Here is a tiny trained network, its code and every weight. The questions are about switching its units off for an input and a class, where a switched-off unit gives its printed mean instead of its output.

import numpy as np


def w(rows, s, z=0):
    codes = np.array(rows[::2]) - 128.0
    scale = np.full(codes.shape[1], s)
    scale[-1] = z or s
    return codes * scale


def f(y):
    return y / 2 * (1 + np.tanh(0.7978845608 * (y + 0.044715 * y**3)))


def log_softmax(a):
    a = a - a.max(-1, keepdims=True)
    return a - np.log(np.exp(a).sum(-1, keepdims=True))


def net(x, mask):
    res = np.array(x, float).reshape(1, 4) / 4 @ E
    y = f(res @ A[0][:, :-1].T + A[0][:, -1])
    res = res + np.where(mask, y, B[0][:, -1]) @ B[0][:, :-1]
    return log_softmax(res[-1] @ U[:, :-1].T + U[:, -1])


A, B = {}, {}
E = w([
[243,192,123,68],'x0',
[85,90,171,7],'x1',
[181,3,96,150],'x2',
[196,118,243,168],'x3',
],0.0063)
A[0] = w([
[132,191,113,65,196],'neuron 1',
[99,142,131,216,207],'neuron 2',
[91,49,27,176,143],'neuron 3',
[59,130,248,170,131],'neuron 4',
[69,134,158,42,57],'neuron 5',
[38,52,95,78,169],'neuron 6',
[163,166,114,73,74],'neuron 7',
[176,4,139,137,131],'neuron 8',
[193,182,69,141,113],'neuron 9',
[175,88,174,236,122],'neuron 10',
[149,111,132,144,87],'neuron 11',
[30,109,178,113,255],'neuron 12',
],0.016,0.0034)
B[0] = w([
[110,145,53,111,218],'neuron 1',
[109,175,31,161,218],'neuron 2',
[89,101,194,235,233],'neuron 3',
[130,18,84,164,233],'neuron 4',
[181,174,99,79,205],'neuron 5',
[48,185,209,85,249],'neuron 6',
[87,145,91,94,176],'neuron 7',
[238,157,210,107,234],'neuron 8',
[62,66,133,62,211],'neuron 9',
[142,252,180,195,254],'neuron 10',
[142,137,146,125,135],'neuron 11',
[105,88,138,19,244],'neuron 12',
],0.026,0.0078)
U = w([
[112,167,87,86,33],'0',
[163,175,148,255,111],'1',
[150,128,127,156,3],'2',
[84,61,104,166,101],'3',
[73,107,34,138,238],'4',
[34,124,175,155,174],'5',
[111,218,160,55,170],'6',
[223,98,192,121,206],'7',
],0.008,0.0053)

Each question gives the input, the list of numbers given to net, and the class t.
The units are the neurons (one row each of A and B). Each row of codes is followed by its name. A weight is (code - 128) times the scale printed after its matrix; where a second scale follows, it is the last column's (A, B and U).
mask holds one flag per neuron, in row order. A switched-off neuron (its flag False) gives its mean, the last column of its row in B, instead of its output. The means were averaged over made-up inputs and are rounded, as every weight is.
A unit's drop is (log p(t) with every unit on - log p(t) with that unit switched off) / (log p(t) with every unit on - log p(t) with every unit switched off).
The circuit of an input: a set's keep is (log p(t) with only the set's units on - log p(t) with every unit switched off) / (log p(t) with every unit on - log p(t) with every unit switched off). Starting from all 12 units, units are removed one at a time, each time the one whose removal leaves the highest keep (on an exact tie, the one counted first), for as long as the keep stays at least 0.8.
units of the circuit, in order: the units of the circuit, biggest drop first
unit that matters most: the unit with the biggest drop
k most important neurons: the k neurons with the biggest drops, biggest first
drop when u is switched off: that unit's drop, to one decimal
input [-8,8,7,-2], class 6: 3 most important neurons -> [neuron 6; neuron 8; neuron 5]
input [-1,-1,-4,-3], class 0: 2 most important neurons -> [neuron 4; neuron 3]
input [5,-2,4,-4], class 5: unit that matters most -> neuron 4
input [2,4,-3,8], class 4: units of the circuit, in order -> [neuron 8; neuron 4]
input [2,-3,1,-6], class 3: 2 most important neurons -> [neuron 10; neuron 6]
input [8,-7,5,-6], class 3: 2 most important neurons -> [neuron 6; neuron 10]
input [2,-8,3,-6], class 5: 2 most important neurons -> [neuron 9; neuron 3]
input [0,-2,-4,6], class 1: 2 most important neurons -> [neuron 10; neuron 12]
input [8,-8,7,-6], class 5: units of the circuit, in order -> [neuron 9; neuron 3]
input [7,1,-4,7], class 4: 2 most important neurons -> [neuron 8; neuron 6]
input [1,2,1,4], class 7: units of the circuit, in order -> [neuron 2; neuron 6]
input [1,6,-6,3], class 4: 2 most important neurons -> [neuron 4; neuron 8]
input [1,-1,5,5], class 1: 2 most important neurons -> [neuron 10; neuron 12]
input [-8,7,-8,8], class 3: units of the circuit, in order -> [neuron 4]
input [-4,0,-1,2], class 4: 3 most important neurons -> [neuron 8; neuron 3; neuron 4]
input [-6,3,5,7], class 7: 2 most important neurons -> [neuron 8; neuron 12]
input [-7,6,8,5], class 7: drop when neuron 5 is switched off -> 0.0
input [-1,4,0,4], class 7: drop when neuron 2 is switched off -> 0.1
input [-1,1,-6,-2], class 0: drop when neuron 3 is switched off -> 0.2
input [-4,-3,-2,7], class 1: units of the circuit, in order -> [neuron 10]
